Below are the code and all the weights of a small trained network. Each question names an input and a class and asks about switching units off, where a switched-off unit gives its printed mean instead of its output.

import numpy as np


def w(rows, s, z=0):
    codes = np.array(rows[::2]) - 128.0
    scale = np.full(codes.shape[1], s)
    scale[-1] = z or s
    return codes * scale


def f(y):
    return np.maximum(y, 0)


def log_softmax(a):
    a = a - a.max(-1, keepdims=True)
    return a - np.log(np.exp(a).sum(-1, keepdims=True))


def net(x, mask):
    res = np.array(x, float).reshape(1, 6) / 4 @ E
    y = f(res @ A[0][:, :-1].T + A[0][:, -1])
    res = res + np.where(mask, y, B[0][:, -1]) @ B[0][:, :-1]
    return log_softmax(res[-1] @ U[:, :-1].T + U[:, -1])


A, B = {}, {}
E = w([
[157,73,136,69],'x0',
[89,255,143,83],'x1',
[164,120,190,68],'x2',
[42,93,143,175],'x3',
[43,130,51,47],'x4',
[181,163,36,158],'x5',
],0.0077)
A[0] = w([
[183,54,118,183,214],'n1',
[177,23,142,224,203],'n2',
[79,116,180,95,165],'n3',
[83,113,167,238,183],'n4',
[111,139,153,227,206],'n5',
[199,216,188,153,147],'n6',
[76,184,40,169,170],'n7',
[81,215,77,162,245],'n8',
[77,142,149,65,199],'n9',
[233,72,82,152,253],'n10',
[72,108,141,23,156],'n11',
[13,191,73,88,245],'n12',
[82,114,156,255,175],'n13',
[79,117,165,168,190],'n14',
[202,203,189,125,141],'n15',
[122,81,170,14,161],'n16',
[207,160,179,189,212],'n17',
[93,155,161,72,224],'n18',
],0.0094,0.0042)
B[0] = w([
[132,136,170,242,207],'n1',
[108,127,197,211,229],'n2',
[97,95,180,87,179],'n3',
[43,133,164,124,201],'n4',
[69,155,145,115,194],'n5',
[151,195,141,76,187],'n6',
[115,142,22,133,212],'n7',
[118,140,44,80,226],'n8',
[137,88,122,86,197],'n9',
[162,155,149,202,223],'n10',
[178,39,142,94,205],'n11',
[142,81,52,98,254],'n12',
[2,120,145,133,206],'n13',
[63,96,146,97,181],'n14',
[168,184,171,66,183],'n15',
[201,45,231,95,203],'n16',
[106,194,167,132,199],'n17',
[150,106,129,18,198],'n18',
],0.009,0.0094)
U = w([
[180,255,163,72,134],'0',
[168,13,164,56,141],'1',
[68,103,100,92,103],'2',
[213,115,140,207,252],'3',
[150,131,17,105,171],'4',
[61,128,167,191,3],'5',
],0.0093,0.0021)

Each question gives the input, the list of numbers given to net, and the class t.
The units are the neurons (one row each of A and B). Each row of codes is followed by its name. A weight is (code - 128) times the scale printed after its matrix; where a second scale follows, it is the last column's (A, B and U).
mask holds one flag per neuron, in row order. A switched-off neuron (its flag False) gives its mean, the last column of its row in B, instead of its output. The means were averaged over made-up inputs and are rounded, as every weight is.
A unit's drop is (log p(t) with every unit on - log p(t) with that unit switched off) / (log p(t) with every unit on - log p(t) with every unit switched off).
The circuit of an input: a set's keep is (log p(t) with only the set's units on - log p(t) with every unit switched off) / (log p(t) with every unit on - log p(t) with every unit switched off). Starting from the 12 units with the biggest drops (on a tie, the unit counted first), units are removed one at a time, each time the one whose removal leaves the highest keep (on an exact tie, the one counted first), for as long as the keep stays at least 0.8.
circuit, biggest first: the units of the circuit, biggest drop first
k most important neurons: the k neurons with the biggest drops, biggest first
drop of u: that unit's drop, to one decimal
input [5,0,-4,-4,-7,3], class 0: circuit, biggest first	(n17)
input [-8,-3,-6,-2,0,4], class 5: circuit, biggest first	(n13; n18)
input [0,8,-5,0,7,-3], class 4: circuit, biggest first	(n7; n12)
input [-1,4,-1,2,-2,8], class 4: circuit, biggest first	(n7; n8)
input [7,0,2,0,-8,-4], class 0: circuit, biggest first	(n15; n17)
input [5,-3,-7,0,2,4], class 3: 2 most important neurons	(n10; n1)
input [4,-4,4,-4,-2,-3], class 3: 2 most important neurons	(n10; n1)
input [-8,4,-5,2,5,-2], class 4: drop of n7	0.2
input [-4,5,-6,-2,3,-7], class 4: drop of n12	0.2
input [7,6,-7,3,8,-4], class 1: drop of n11	0.1
